Below is a small trained network, with its code and all its weights. Each question gives an input and a class and asks what happens when units are switched off, that is, made to give their printed mean instead of their output.

import numpy as np


def w(rows, s, z=0):
    codes = np.array(rows[::2]) - 128.0
    scale = np.full(codes.shape[1], s)
    scale[-1] = z or s
    return codes * scale


def f(y):
    return y / 2 * (1 + np.tanh(0.7978845608 * (y + 0.044715 * y**3)))


def log_softmax(a):
    a = a - a.max(-1, keepdims=True)
    return a - np.log(np.exp(a).sum(-1, keepdims=True))


def net(x, mask):
    res = np.array(x, float).reshape(1, 6) / 4 @ E
    y = f(res @ A[0][:, :-1].T + A[0][:, -1])
    res = res + np.where(mask, y, B[0][:, -1]) @ B[0][:, :-1]
    return log_softmax(res[-1] @ U[:, :-1].T + U[:, -1])


A, B = {}, {}
E = w([
[199,36,175,167],'x0',
[114,152,90,222],'x1',
[222,254,122,119],'x2',
[102,137,144,135],'x3',
[127,116,139,134],'x4',
[130,130,123,125],'x5',
],0.0085)
A[0] = w([
[106,97,64,155,59],'N1',
[191,163,181,103,59],'N2',
[134,138,86,178,78],'N3',
[111,140,115,161,108],'N4',
[192,75,195,180,253],'N5',
[155,115,179,147,93],'N6',
[71,132,151,109,184],'N7',
[178,101,211,181,201],'N8',
[114,180,109,94,150],'N9',
[89,164,111,132,177],'N10',
[132,116,152,59,47],'N11',
[211,123,131,102,181],'N12',
[169,153,99,152,141],'N13',
[193,88,137,150,236],'N14',
[152,130,94,180,152],'N15',
[138,118,170,39,65],'N16',
[135,99,141,93,99],'N17',
[166,171,211,131,88],'N18',
[109,158,125,111,103],'N19',
[88,79,166,105,221],'N20',
[135,140,79,246,92],'N21',
[103,57,76,125,185],'N22',
[152,173,161,125,174],'N23',
[170,154,125,126,137],'N24',
[105,98,105,125,170],'N25',
[100,129,183,159,115],'N26',
[75,158,121,103,130],'N27',
[162,191,124,113,139],'N28',
[135,117,125,46,117],'N29',
[116,172,132,140,74],'N30',
[180,162,104,164,126],'N31',
],0.014,0.004)
B[0] = w([
[62,69,189,164,150],'N1',
[95,88,201,120,184],'N2',
[130,28,187,87,151],'N3',
[203,79,133,56,140],'N4',
[79,171,58,84,255],'N5',
[102,54,42,67,152],'N6',
[152,198,90,168,174],'N7',
[85,150,40,81,224],'N8',
[92,128,126,57,187],'N9',
[104,118,57,7,176],'N10',
[196,39,190,110,148],'N11',
[111,204,86,130,200],'N12',
[93,159,179,97,177],'N13',
[105,243,115,92,213],'N14',
[54,85,159,34,167],'N15',
[136,23,173,52,170],'N16',
[35,85,133,78,145],'N17',
[97,107,169,49,175],'N18',
[160,78,82,92,145],'N19',
[85,206,99,202,216],'N20',
[179,22,148,2,202],'N21',
[82,192,143,162,207],'N22',
[7,159,96,157,183],'N23',
[52,130,164,138,172],'N24',
[137,245,206,174,163],'N25',
[171,129,89,170,141],'N26',
[155,100,86,44,171],'N27',
[94,155,174,141,207],'N28',
[165,116,144,74,163],'N29',
[165,76,132,147,147],'N30',
[59,97,180,160,193],'N31',
],0.0043,0.0089)
U = w([
[74,11,174,109,214],'0',
[7,133,234,179,54],'1',
[78,132,136,153,200],'2',
[118,168,105,161,228],'3',
[98,102,55,114,79],'4',
[89,107,128,146,157],'5',
[181,85,139,186,7],'6',
[194,64,143,189,1],'7',
],0.012,0.0046)

Each question gives the input, the list of numbers given to net, and the class t.
The units are the neurons (one row each of A and B). Each row of codes is followed by its name. A weight is (code - 128) times the scale printed after its matrix; where a second scale follows, it is the last column's (A, B and U).
mask holds one flag per neuron, in row order. A switched-off neuron (its flag False) gives its mean, the last column of its row in B, instead of its output. The means were averaged over made-up inputs and are rounded, as every weight is.
A unit's drop is (log p(t) with every unit on - log p(t) with that unit switched off) / (log p(t) with every unit on - log p(t) with every unit switched off).
The circuit of an input: a set's keep is (log p(t) with only the set's units on - log p(t) with every unit switched off) / (log p(t) with every unit on - log p(t) with every unit switched off). Starting from the 12 units with the biggest drops (on a tie, the unit counted first), units are removed one at a time, each time the one whose removal leaves the highest keep (on an exact tie, the one counted first), for as long as the keep stays at least 0.8.
units of the circuit, in order: the units of the circuit, biggest drop first
most important unit: the unit with the biggest drop
k most important neurons: the k neurons with the biggest drops, biggest first
drop when u is switched off: that unit's drop, to one decimal
input [7,-2,4,2,-4,-3], class 4: units of the circuit, in order -> (N8; N5)
input [4,-8,8,6,4,-2], class 0: most important unit -> N16
input [2,-5,-8,0,7,-1], class 1: units of the circuit, in order -> (N20; N22)
input [8,-7,-4,-4,4,0], class 4: units of the circuit, in order -> (N5; N8; N14)
input [-3,8,-5,-3,-2,-2], class 0: units of the circuit, in order -> (N21; N3)
input [-8,6,4,-4,-5,-2], class 4: units of the circuit, in order -> (N10; N21)
input [-1,-7,6,-3,-7,1], class 0: units of the circuit, in order -> (N16; N2)
input [-8,2,4,7,4,4], class 4: units of the circuit, in order -> (N10; N27)
input [1,-6,5,4,-5,5], class 0: 2 most important neurons -> (N16; N20)
input [-8,5,7,0,-4,4], class 4: units of the circuit, in order -> (N10; N9)
input [-8,-7,8,7,3,-2], class 1: 3 most important neurons -> (N28; N23; N2)
input [-8,8,-5,5,-8,-7], class 0: units of the circuit, in order -> (N21; N3; N4)
input [-8,2,8,4,-6,4], class 1: units of the circuit, in order -> (N28; N31)
input [4,7,1,5,4,3], class 0: units of the circuit, in order -> (N21)
input [-2,-7,-8,-1,5,6], class 1: 2 most important neurons -> (N20; N22)
input [8,-7,0,0,4,3], class 4: 2 most important neurons -> (N5; N8)
input [4,0,7,5,4,-2], class 1: 2 most important neurons -> (N2; N31)
input [8,1,-7,-7,6,-3], class 4: drop when N6 is switched off -> 0.1
input [8,5,2,4,5,0], class 4: drop when N8 is switched off -> 0.3
input [7,1,-7,5,3,7], class 1: most important unit -> N22
input [4,-1,-5,-2,-2,5], class 1: drop when N21 is switched off -> 0.2
input [8,-1,-5,-3,-2,7], class 4: drop when N8 is switched off -> 0.2
